Below is a small trained network, with its code and all its weights. Each question gives an input and a class and asks what happens when units are switched off, that is, made to give their printed mean instead of their output.

import numpy as np


def w(rows, s, z=0):
    codes = np.array(rows[::2]) - 128.0
    scale = np.full(codes.shape[1], s)
    scale[-1] = z or s
    return codes * scale


def norm(h):
    return h / np.sqrt((h * h).mean(-1, keepdims=True) + 1e-5)


def f(y):
    return y / 2 * (1 + np.tanh(0.7978845608 * (y + 0.044715 * y**3)))


def log_softmax(a):
    a = a - a.max(-1, keepdims=True)
    return a - np.log(np.exp(a).sum(-1, keepdims=True))


def net(x, mask):
    res = np.array(x, float).reshape(1, 6) / 4 @ E
    u = 0
    for l in range(4):
        y = f(norm(res) @ A[l][:, :-1].T + A[l][:, -1])
        res = res + np.where(mask[u : u + 3], y, B[l][:, -1]) @ B[l][:, :-1]
        u += 3
    return log_softmax(norm(res)[-1] @ U[:, :-1].T + U[:, -1])


A, B = {}, {}
E = w([
[82,121,158,187,100,72,107,125,163],'x0',
[61,92,131,115,226,95,176,105,109],'x1',
[102,139,163,132,99,149,133,131,77],'x2',
[144,104,115,180,118,162,209,112,131],'x3',
[116,13,151,132,102,180,78,70,150],'x4',
[180,112,248,93,134,123,148,134,158],'x5',
],0.015)
A[0] = w([
[175,104,79,150,169,96,130,111,231,52],'L0N1',
[50,156,201,145,71,179,143,127,9,2],'L0N2',
[144,100,133,215,120,164,224,87,153,65],'L0N3',
],0.016,0.0042)
B[0] = w([
[184,83,92,152,167,97,102,188,169,205],'L0N1',
[214,73,41,127,193,63,109,172,252,181],'L0N2',
[110,104,124,86,56,99,168,143,69,254],'L0N3',
],0.011,0.0084)
A[1] = w([
[70,157,177,230,99,66,153,73,211,107],'L1N1',
[104,254,156,168,153,118,201,118,151,19],'L1N2',
[57,97,138,133,238,99,201,86,123,3],'L1N3',
],0.017,0.005)
B[1] = w([
[81,100,155,122,145,160,84,221,53,196],'L1N1',
[171,187,122,144,176,92,150,80,95,182],'L1N2',
[207,171,127,134,9,185,61,153,178,254],'L1N3',
],0.012,0.0094)
A[2] = w([
[93,170,151,72,158,87,27,88,146,89],'L2N1',
[178,137,105,61,183,231,159,101,107,3],'L2N2',
[132,124,252,118,149,122,178,111,170,22],'L2N3',
],0.022,0.0041)
B[2] = w([
[155,59,90,136,68,140,253,135,95,254],'L2N1',
[40,82,168,177,104,59,74,203,97,241],'L2N2',
[103,211,197,126,205,174,163,109,197,212],'L2N3',
],0.012,0.0076)
A[3] = w([
[74,27,145,125,125,178,72,9,144,76],'L3N1',
[76,111,96,107,176,140,123,2,100,116],'L3N2',
[40,137,10,155,114,153,104,63,107,6],'L3N3',
],0.025,0.0024)
B[3] = w([
[138,248,54,141,153,84,158,147,95,255],'L3N1',
[126,115,141,144,127,140,110,101,137,131],'L3N2',
[125,122,235,110,160,152,136,106,180,252],'L3N3',
],0.017,0.0086)
U = w([
[131,231,76,139,212,78,154,122,91,151],'0',
[103,138,228,122,194,153,131,110,189,197],'1',
[183,169,131,137,12,169,46,142,156,168],'2',
[164,54,72,106,217,71,115,171,199,137],'3',
[29,82,149,151,129,81,88,186,72,152],'4',
[138,76,114,97,86,129,242,111,90,139],'5',
[147,76,126,84,144,151,82,71,77,35],'6',
[134,95,111,105,177,155,85,3,91,2],'7',
],0.012,0.0055)

Each question gives the input, the list of numbers given to net, and the class t.
The units are the neurons (one row each of A and B). Each row of codes is followed by its name. A weight is (code - 128) times the scale printed after its matrix; where a second scale follows, it is the last column's (A, B and U).
mask holds one flag per neuron, layer by layer. A switched-off neuron (its flag False) gives its mean, the last column of its row in B, instead of its output. The means were averaged over made-up inputs and are rounded, as every weight is.
A unit's drop is (log p(t) with every unit on - log p(t) with that unit switched off) / (log p(t) with every unit on - log p(t) with every unit switched off).
The circuit of an input: a set's keep is (log p(t) with only the set's units on - log p(t) with every unit switched off) / (log p(t) with every unit on - log p(t) with every unit switched off). Starting from all 12 units, units are removed one at a time, each time the one whose removal leaves the highest keep (on an exact tie, the one counted first), for as long as the keep stays at least 0.8.
circuit, biggest first: the units of the circuit, biggest drop first
most important unit: the unit with the biggest drop
top k neurons: the k neurons with the biggest drops, biggest first
top k neurons in layer l: the k neurons of layer l with the biggest drops, biggest first
drop when u is switched off: that unit's drop, to one decimal
input [-3,6,-6,4,5,-3], class 2: top 2 neurons => (L1N3 L0N2)
input [-6,1,-5,-6,0,4], class 4: circuit, biggest first => (L2N2)
input [7,-5,7,-2,6,-6], class 3: top 2 neurons in layer 1 => (L1N3 L1N1)
input [2,1,-5,8,-5,-1], class 5: top 2 neurons => (L0N3 L3N1)
input [5,-5,-3,-2,-5,-1], class 0: top 3 neurons => (L1N3 L1N2 L2N2)
input [1,-7,-6,3,-4,7], class 1: circuit, biggest first => (L1N3 L2N3)
input [-5,-4,5,-8,0,5], class 5: circuit, biggest first => (L2N1 L1N3)
input [4,-6,0,3,8,6], class 0: circuit, biggest first => (L3N1 L1N3)
input [7,-4,2,-7,-6,-5], class 4: top 3 neurons => (L1N1 L3N1 L1N3)
input [8,-6,-1,6,8,-1], class 0: top 2 neurons => (L3N1 L1N3)
input [8,-5,-8,-4,3,-3], class 3: top 2 neurons => (L0N1 L1N3)
input [3,-7,8,6,-6,-5], class 3: top 2 neurons => (L0N2 L1N3)
input [-4,8,1,8,-4,5], class 2: top 2 neurons => (L1N3 L2N1)
input [-7,3,-2,-2,-4,1], class 4: top neuron => (L2N2)
input [7,3,-6,7,1,-7], class 1: top 4 neurons => (L3N3 L2N2 L2N1 L0N2)
input [5,1,-3,-8,1,6], class 5: top 3 neurons => (L2N1 L3N3 L2N2)
input [-8,-4,4,8,-1,8], class 1: top 2 neurons => (L2N3 L1N3)
input [6,-4,6,8,-2,6], class 5: top 2 neurons => (L0N3 L1N3)
input [8,-3,-3,0,5,1], class 4: top 2 neurons in layer 1 => (L1N1 L1N3)
input [-8,7,4,2,3,2], class 4: most important unit => L2N2
input [-4,-8,2,4,4,-8], class 1: circuit, biggest first => (L3N3 L1N3)
input [-8,-6,-7,-4,-5,1], class 4: circuit, biggest first => (L2N2 L1N3 L3N1)
input [-4,1,-7,-3,-5,-7], class 1: circuit, biggest first => (L3N3 L3N1)
input [-5,5,6,-7,8,-1], class 0: drop when L3N1 is switched off => 1.0
input [-1,7,2,0,0,1], class 2: drop when L1N3 is switched off => 0.9
